In the rows, 128 means zero.
Group, then class:
[138  72 133 107 125 142 130 123 122 122 137 126 144 137 124 119 114 137
 142 127 131 107 180 129 143 135 129 129 117 136 156 125 125 150 156 156
  86 154 135 154 105  86 132 128 122 126 129 171 122 152 128 136 104 169
 131 134 137  91 127 116 128 116 132 103  91 129 105 144  92 130 135 165
 136 132 151 127 129 128 128 117 125 133 118 115 127 172 139  88 129 150
 125 123 135 120 119 136 109 133 111  84 116 150 121 109 128 227 125  87
 128 128  98 119 109 139 129  71 136 163 112 121 129 111 133 143 131  96
 132 100  65 115 105 122 134  98 132 131 123 116 128 161 125 145 147  95
 128 133 137 132 120 148 117 198 118  98 141 128 154 146 115 128 107 140
 124 124  93 122 121 165 134 124 151 130] | E Fusa
[142  66 135  73 120 148 148 138 135 132 136 120 149 143 147 122 110 148
 149 119 133 114 198 133 152 108 117 128 112 128 135 145 123 142 144 124
  81 159 117 156 128 113 123 125 130 131 139 180 151  95 110 134 105 155
 131 132 133  83 134 129 130 121 124 111 116 125 106 120 103 135 132 111
 126 134 153 107 128 110 136 132 118 131 111  83 145 129 115  90 154 146
 126 121 151 104 125 136 121 126 123 118 105 128 141 111 126 208 128  97
 142 128  93 109 130 127 114  79 125 197 114 133 159 107 125 108 126  80
 143 102  67 103 139 122 130  87  72 130 121 120 146 155 148 133 143 101
 133 121 139 126 130 122 102 223 120 125 123 136 146 144 109 125  95 145
 135 103 112 115 143 122 133 112 164 133] | E Fusa
[109  83 134  88 127 138 133 130 121 145 109 120 141 162 119 139 116 145
 127 141 128  75 147 140 138 132 136 155 111 104 119 113 124 120 158 135
 114 141 154 153 136 121 112 130 114 118 122 160 134 105 129 119 111 198
  99  79 137  90 135 130 123  98 161 108  29 119 113 123  53 139 133 161
 136 110 143 121 139 143 124 133 116 179 119 155 128 119 175  88 130 131
 134 124 112 132 229 119 130 128 115 103 140 183 112  93 160 193 154  90
 121 132 143 127 122 130 122  72 159 191 131 123 150 104 125 142 131 117
 116  99  70 127 118 110 156 137 134  72 125 143 142 169 109 141 154  91
 105 148 164 138 111 132 119 216 104  84 150 123 158 151 131 109 133 189
 140 152 118 163 138 125 113 128 139 157] | E bepeb
[135 118 125 102 115 122 139 124 123  97 133 122 128 144 129 121 123 123
 132 104 147 130 164 117 144 127 126 125 129 108 146 119 134 148 148 145
 123 127 145 128 107 117 124 133 138 126 139  90 116 134 127 112 141 148
 116 138 130  95  86 133 107 111 152 124 139 132 111 133 113 117 125 167
 122 125 129 137 103 137 125 139 122 149 105 102 125 124 111 123 136 135
 134 134 116 115 149 113 141 143 116  94 121 140 146 137 132 169 142 109
 132  91  93 143 115 131 106  91 121 158 122 123 127 123 142 132 123  98
 137 131 110  95 131 125 143 115 135 136 123 116 133 125 144 135 141 145
 122 124 124 126 123 125 134 167 132 138 116 124 134 127 135 128 120 118
 119 119 142 149 132 113 115 126 147 132] | E Fusa
[144 130 142 120 121 133 115 143 153 120 119 131 119 120 102  83 113 115
 120 130 129 154  96 111 141 126 174 132 157 121 137 136 112  79 135 124
 143 142 119 114 125 132 144 123 133 128 138 143 121 116  99  99 142  86
 129 159 140 121 127 135 127 129 126 148 130 126 136 117 164 144 168 143
 119 135 138 106 119 136 138 149 135  88 136 219 122 131  96 128 129 124
 122 139 154 135 118 132  99 154 129 137 129 142 130 126 122  96  91 129
 140 124 106 131 132 134 122 136 137  72 134 125 124 134 132 111 146 129
 158 150 143 140 167 132 167 109 125 123 114 129 111 150 135 134 145 143
 113 138 114 106 128 122 137 114 127 122 139 122 128 141 135 124 138 130
 129 145 148 117 124 115 132 116  96 122] | Q lomi
[112 105 135 115 117 150 142 114 114 115 137 119 153 162 115 124 109  68
 104 109 138  88 118 135 138 145 145 141 123 106 123 126 124 139 135 116
 117 144 152 135 128 105 111 140 126 113 134 135 135 135 133 128 143 184
 115  97 136 106 142 133 125 109 160 145  95 109 133 135  64 135 102 169
 135 126 150 149 152 140 119 159 127 145 111 159 124 137 166 104 110 176
 111 125 129 108 141 102  86 127 121 108 131 172 117 124 124 150 127 123
 116 122 133 108 128 121 114  71 140 167 136 113 138 117 120  86 132 100
 127 107  78 120 123 125 136 143 133 112 138 124 143 176 112 132 142  66
 134 136 159 146 135 116 110 187 111  96 134 128 140 129 131 116 114 135
 121 126 133 174 146 125 128 122 168 122] | E bepeb
[117 138 138 164 138 148 120 121 132 136 109 134  96 107 145 124 122 155
 108 148 123 125 153  85 140 136 125 143 138 152 126 141 133  58 132 132
 151 122 109 104 128 140 137 110 122 116 124 123 134 115 136 132 138  78
 132 145 138 166 119 119 123 152 118 140 129 120  94 123 146 128 137 130
 119 132 121 139 150 134 126 140 133  77 135 173 139 111 107 147 123 101
 118 134 166 128 113 137 122 129 122 197 110  88 127 108 115  20 147 134
 116 114 147 135 127 123 126 189 117  48 138 136 104 127 125 119 129 129
 112 122 144 117 168 136 127 116 114 105 131 151 148 165 127 109 126 118
 123 162 104 118 121 127 121  36 129 116 141 122 107 132 113 130 122  90
 123 137  74 135 122 140 176 119  89 138] | Q lomi
[140 147 134 165 117 122 131 153 150 148 119 183 252 107 153 106 123 148
 150 143 123 125  92 108 117 134 119 133 145 140 126 157 113  84 114 106
 132 124  99 132 133 131 124  83 136 131 133 194 115 109 134 128 124 100
 131 148 128 155 119 113 145 137  84 147 120 136 136 114 151 125 125  79
 139 138 108  83 160 112 122 184 125 115 140 145 122 133  85  87 136 115
 129 139 147 126 124 113  83 126 139 155 133  68 122 129 143 110  85 184
 134 114 113 124 162 116 133 130 108  41 142 142 115 146 139  87 139 153
 129 140 145 129 121 167 147  93 131 137 136 140  87 131 127 138 167 128
 130 130 126 115 124 125 129  67 121 125 126 130 112 114 114 128 127 137
 129 128 108  85 124 140 140 123 118 123] | Q gote
[158  96 127 127 129 127 138 155 112  95 145 141 172 153 106 129 149 117
 159  89 143 130 205 139 164 114 154 133 111  93 140 156 135 148 128 151
 111 152 129 124 133  96 108 132 148 132 108 135 120 136 101 151 170 177
 132 143 132  95 120 128 149 126 176  80 124 148 114 125  32 118 100 208
 125 133 120 152  74 144 131 140 143 185 128  87 128 151 102  96 131 162
 130 142 122  91 145  97 124 167  95  60 147 122 132 154 125 190 160 103
 141 132  88 128 100 142 135  90 140 190 118 125 140  87 129 132 128  81
 135 142  22  93 123 112 188 117 136 178 127 108  89 131 157 121 139 183
 124 123 131 146 128 127 122 206  92 139 113 144 143  87 119 129  91 161
 129 128 170 195 143 127 114 141 124 138] | E Fusa
[110 194 129 194 161 128 117 131 127 120 104 126 100 118 119 139 136 132
 128 130 100 155  47  95 123 120 122 141 139 108 146 148 118  72 102 134
 124 109 133 110 138 123 169 116 125 142 126 142 115 110 111 159 159  89
 116 164 134 150 148 129 117 139 119 151 130 127 111  99 144 136 124 118
 116 145  84  87 149 136 155 121 125  74 142 176 106 127  94 141 138  99
 107 134 151 144 117 121  91 123 141 171 141  99 138 107 125  23  95 187
 137 128 127 126 139 136 121 142 121   7 122 132  95 146 115 117 134 181
 123 218 162 139 188 134 168 134 113 116 134 127 100 131 142 154 171 160
 129 128 111 105  99 140 136  60 122 115 147 143 106 104 145 129 155 128
 124 140 124 136 133 142 153 138  97 130] | Q bonos
[108 147 118 155 125 119 109 117 114 138 118 131 100 125 134 133 138 156
 136 152 109 126  70 110 131  60 131 135 148 130 135 148 114  62 108 127
 138 129 130 124 129 143 143  93  98 124 124 203 115 104 128 159 159 112
 127 137 139 169 114 127 136 125 119 141 116 134 126 114 134 124 127  99
 131 147 112  92 144 121 127 136 147 175 154 153 137  98  61 136 119 103
 127 136 149 148 103 118 108 138 145 188 128  88 128 128 153  39 108 164
 134 114 118 122  86 121 147 156  96  74 131  97 100 126 122 121 131 144
 137 121 143 133 168 144 156 124 124  91 147 154 121 116 142 142 156 141
 119 140 126  94 125 123 122  97 109 113 116 110 134 110 110 128 134 125
 144 142 105 126 131 138 137 132  80 124] | Q bonos
[124  94 126 158 125 126 154 144  34 115 138 141 167 145 123 139 122 121
 145 106 122  87 126  89 136 129 131 137 127 138 133 152 112 134 112 131
 119 153 132 134 132  84 110 126 137 139 116 171 113 123 142 146 141 149
 124 114 137 115 144 132 132 126 145 110 120 123 165 126  72 125 118 159
 135 124 113 105 118 130 144 132 118 142 126 148 117 150 150  99 119 153
 133 146 125 133 131 159 118 145 124 114 118 125 117 121 133 155 112 134
 147 125 119 122 126 132 113 109 150 134 119 115 165 122 116  90 129 109
 129 124  91 115 127 142 150 133 147 158 129 122  95 176 131 131 172 120
 121 126 138 121 132 126 114 179 111 141 141 144 117 132 121 127 112 131
 128 161 138 150 145 124 123 167 136 143] | E bepeb
[ 95 108 128 128 117 153 127 126 123 131 139 129 147 135 128 128 101 123
 123  99 138 111 184 133 148 160 127 139 111 159 140 131 116 138 158 126
 100 164 122 112 144 116 142 154 129 113 133 134 132 141 143 131 128 151
 137  94 148 103 135 124 114 116 171 141  97 125 102 136  92 131 141 153
 170 111 138 141 123 144 134 142 110 119 116 175 131 154 175 109 124 153
 115 121 155  68 127 146 128 140  93 118 110 132 115 120 132 154 139 108
 150 129 117 122 116 126 117 109 136 130 120 107 157 104 121  79 155  92
 143  85  66 131 115 131 128 101 136 131 127 108 162 196  89 124 129  59
 111 128 123 121 131 116 124 140 145 116 136 137 133 142 124 119 121 118
 132 138  98 141 126 114 121 128 154 114] | E vadub
[132 108 124 110 118 144 128 136 132 120 120 130 145 135 119 125  92 147
 121 120 135 104 125 110 127 124 125 141 120 158 124 135 129 122 125 145
  91 142 138 156 129 118 132 134 114 128 138 157 171 125 120 131  94 151
 110 118 144 115 154 135 125 118 149 131 116 136  98 132  97 135 126 181
 145 131 129 125 151 154 137 127 117  96 127 159 132 144 134 113 133 140
 125 145 149 192 132 147  83 114 121 109 128 142 138 101 119 158 138 101
 131 126 115 131 123 133 119  85 127 121 125 127 130 107 116 108 128 120
 138 112  98 112 142 127 127 120 131 132 126 155 128 185 118 120 152  78
 128 135 131 111 136 147 135 165 107 109 168 153 132 131 132 111 125 125
 122 142 128 147 128 112 128 121 172 127] | E bepeb
[101 180 126 167 126 122 117 119 129 117  89 119  97 102 129 153 136 128
 115 122 143 143  54 154 125 129 128 126 139 116 127 161 124  78  99 140
 154 112 143  91 121 124 147 115  98 146 127  84 113 111 113 120 142  68
 112 179 133 160 141 125 120 161 131 132 145 143 110 123 142 136 114 131
 119 146 104 119 168 135 116 134 111  84 150 207 130 119 104 148 115 116
 125 167 155 160 105 120  66 150 143 156 156 108 147 101 125  31 151 152
 132 142 125 141 137 118 108 164 143  64 140 132 107 134 122 158 130 175
 121 166 174 123 164 128 164 134 134 136 123 136 120 155 123 120 128 172
 120 144 108 103 129 132 127  43 111 139 163 144  98  96 129 123 135 101
 116 151 129 136  84 117 129 117 103 134] | Q bonos
[112 170 129 166 117 128 120 123 143 120 106 122  70  90 138 128 131 136
 129 142 118 134 107  98 124 136  95 117 125 115 131 154 131 108 134 139
 160 112 126 108 123 132 125  93 125 119 114 122 114 139 125 166 186 104
 142 160 128 179 117 116 118 142 146 132 149 130 112 127 151 127 125 118
 124 156  76 128 120 161 128 132 143  98 138 177 181 129  62 152 132 121
 117 135 164 133 124 100 107 135 143 185 125 105 123 122 123  32 135 168
 124 116 131 147 132 109 122 175 107  56 130  97  79 125 131 113 130 140
 115 142 145 138 210 136 158 135 125  89 155 129 111 104 133 113 149 146
 134 127  99 121 121 134 120  68 132 114 111 145 104  95 141 120 154 125
  97 124 105 178 140 167 114 130 101 113] | Q bonos
[124 109 135 159 108 119 150 124 114 127 107 134 142 137 141 163 123 159
 144 153  88  91   4  96 113 122 128 117 140 124 139 162 111  89 117 117
  89 114 128 151 127 122 125  80 117 115 117 213 112 118 125 163 146 119
 103 131  88 168 133 144 115 138 103 129 106 136 151 108 116 133 131 119
 122 121 122  62 178 115 133 134 134 145 125 129 125 120  96 131 134 145
 123 135 143 164 118 141  98 103 144 155 130  69 131 115 133  67  77 183
 111 126 131 118 125 129 135 120 124  63 128 129 107 128 108  79 136 172
 161 143 155 142 162 177 131 145 129 116 152 139  65 125 136 130 193 125
 127 150 151 110 124 127 137 140  99 113 134 134 119 114  92 125 132 135
 120 154 106 105 120 136 134 161 112 117] | Q gote
[134  83 126  83 127 132 131 134 118 149 134 117 135 152 140 118 104 151
 132 134 121  89 123 144 142 123 137 126 106 135 132 135 116 142 148 104
 106 161 142 161 119 102 131 143 116 130 128 179 144 107 121 123 113 177
 128 107 116  87 133 135 118 164 128 147 111 124 125 129  85 128 143 142
 136 118 167 101 148 122 130 133 102 167 125 127 141 105 153 106 119 143
 127 139 138  92 131 135 154 111 128 115  98 153 131 118 135 195 122 105
 149 120 105 124 139 128 135  64 135 189 119 113 158  92 128 103 119  43
 120  72  83 133  84 125  94 112 134 106 136 139 150 155 106 128 146  68
 123 108 136 140 188 128 109 236 130 106 122 123 140 147 122 113 106 141
 140 128 116 130 130 114 133 115 183 147] | E bepeb
[134  93  15 100 120 130 141 127  98 110 125 129 171 156 119 143 114 144
 107 118 149 104 137 145 153 131 137 140  73 108 125 135 142 126 113 148
 113 142 150 147 139 110 105 130 123 137 104 120 128 141 114 125 128 173
 106 105 133 119 106  98 132  99 154 130 129 123 110 131 100 121 111 171
  98 169 138 120 115 124  97 125 108 169 113 134 136 132 144  91 143 141
 140 121 129 109 123  97 109 136 119 102 128 150 144 120 122 200 174  77
 116 146  92 120 117 135 113  77 134 190 104 142 127  92 132 139 127  98
 125 141  87  90 121 124 143 132 135 158 111 107 144 148 121 128 122 106
 130 121 145 138 133 130 133 191 106  98 159 124 147  94 111 113  97 211
 122 139 140 182 133 106 109 113 143 137] | E bepeb
[110 170 145 164 116 124 116 186 121 123 101 109 111 108 109 137 115  97
 138 138 110 130  53  93 112 131 134 139 137 110 252 135 116  88  99 143
 162 100 138  98 117 131 135 112 123 134 128  73 124 125 119 124 145 104
  80 146 121 149 144 126 130 147 124 117 120 136 131 133 124 118 112 125
  97 143 110 146 155 125 127 128 127  91 135 176 123 153 103 144 121 120
 120 144 124 163 121 126 104 144 141 160 135 101 132 123 132  79 126 127
 137 134 122 137 127  93 130  96   4  64 134 119 118 140 117 149 129 177
 130 134 156  94 162 131 144 141 131 115 135 145 116 141 140 127 157 170
 127 140 131 115 120 123 139  70 123 109 147 131 125 109 131 120 139 112
 128 149 130 125 125 143 108 129 101 124] | Q gote
[122 152 138 168 114 118 124 109 129 124 105 128 101 113 136 129 132 135
 133 143  99 150  50  87 115 118 132 132 144 124 117 141 121  92 110 128
 137 100 134 129 128 134 121 108 119 121 130 130 112 137 124 133 170  91
 126 144 123 165 149 126 122 151 101 128 130 120 137 117 153 109 129 120
 121 145 117 123 185 121 129 131 128  85 139 152 121 122  85 144 122 108
 120 156 141 140 125 123 109 139 138 166 130  91 135 105 129  29 112 166
 122 116 137 118 141 128 118 153 133  37 158 119  98 147  91 113 121 172
 144 144 155 132 169 133 144 106 129 103 140 134 105 124 127 131 148 185
 111 136 134 106 131 135 132 104 122  90 100 141 103 103 140 126 133  95
 119 135 120 110 132 127 135 143 106 115] | Q bonos
[143  62 124 124 117 144 147 163 134 122 132 136 149 136 116 125  81 148
 153 108 128  67 158  86 144 137 142 129 115 153 128 160 135 135 171 130
  32 183 102 147 123  79 124 132 123 118 124 207 130 118 135 159 136 179
 120 120 131 107 130 128 137 119 153 147 111 124 126 136  96 142 136 205
 134 131 155 121 147 157 132 135 112 111 128  86 122 132 122  95 140 183
 135 120 166  86  96 143  87  91 124 110 122 117 127 110 137 118 118 118
 144 120  84 119 142 128 118  72 100 183 115 131 139 109 138  57 122  81
 134  99  71 112 126 149 129 111 131 151 126  89 116 176 114 131 163  58
 118 114 148 109 131 128 132 252 113 118 125 139 137 123 115 138 104 151
 125  96  95 164 149 119 147 145 177 150] | E vadub
[ 96 154 140 154 144 102 123 137 132 144 123 139 109 127 130 133 132 138
 132 161 111 133  82 103 126 123 121 126 142 150 114 135 127  78 118 103
 124 118 120 108 120 120 128 104 122 136 128 165 117 112 123 151 137  81
 117 150 141 171 131 138 131 143 101 164 119 116 151 104 156 125 129 113
 137 138 119 109 160 122 142 131 142  88 147 139 124 112  80 143 140 113
 128 139 167 152 112 131 137 119 147 187 124  81 131 127 133   4  75 163
 125 108 134 121 164 132 129 173 125  66 151 129  81 158 125 113 131 148
 100 133 153 142 176 138 135 142 124 114 157 142 100 119 135 134 102 133
 101 137 122 106 120 135 124  78 100 116 143 127 109 130 123 130 136 120
 108 126 104  96 131 125 141 138 103 127] | Q bonos
[142 101 114 116 143 129 138 109 123 131 121 129 150 137  96 129  95 123
 127  99 124 106  95 101 107 144 128 137 112 164 125 153 135 171 139 122
  98 130 157 138 112  79 108 154 111 138 133 149 124 109 117 104 107 130
 113 127 127  85 170 151 144 125 136 174 114 110 138 129  82 134 140 191
 118 126 144 127 176 128 143 151 108  70 101 151 138 118 171  98 107 150
 131 131 151 114 131 142 113 118 143  78 120 134 141  99 146  94 120 103
 130 161 105 125 133 133 116  94 153 179 121 123 170 126 127 140 132 119
 147  94  96 133 104 124 120 139 135 137 128 117 133 211 108 129 127  98
 122 115 140 116 126 117 137 214 107 109 195 141 144 139 123 112 111 136
 120 146 124 103 149 101 134 118 188 138] | E bepeb
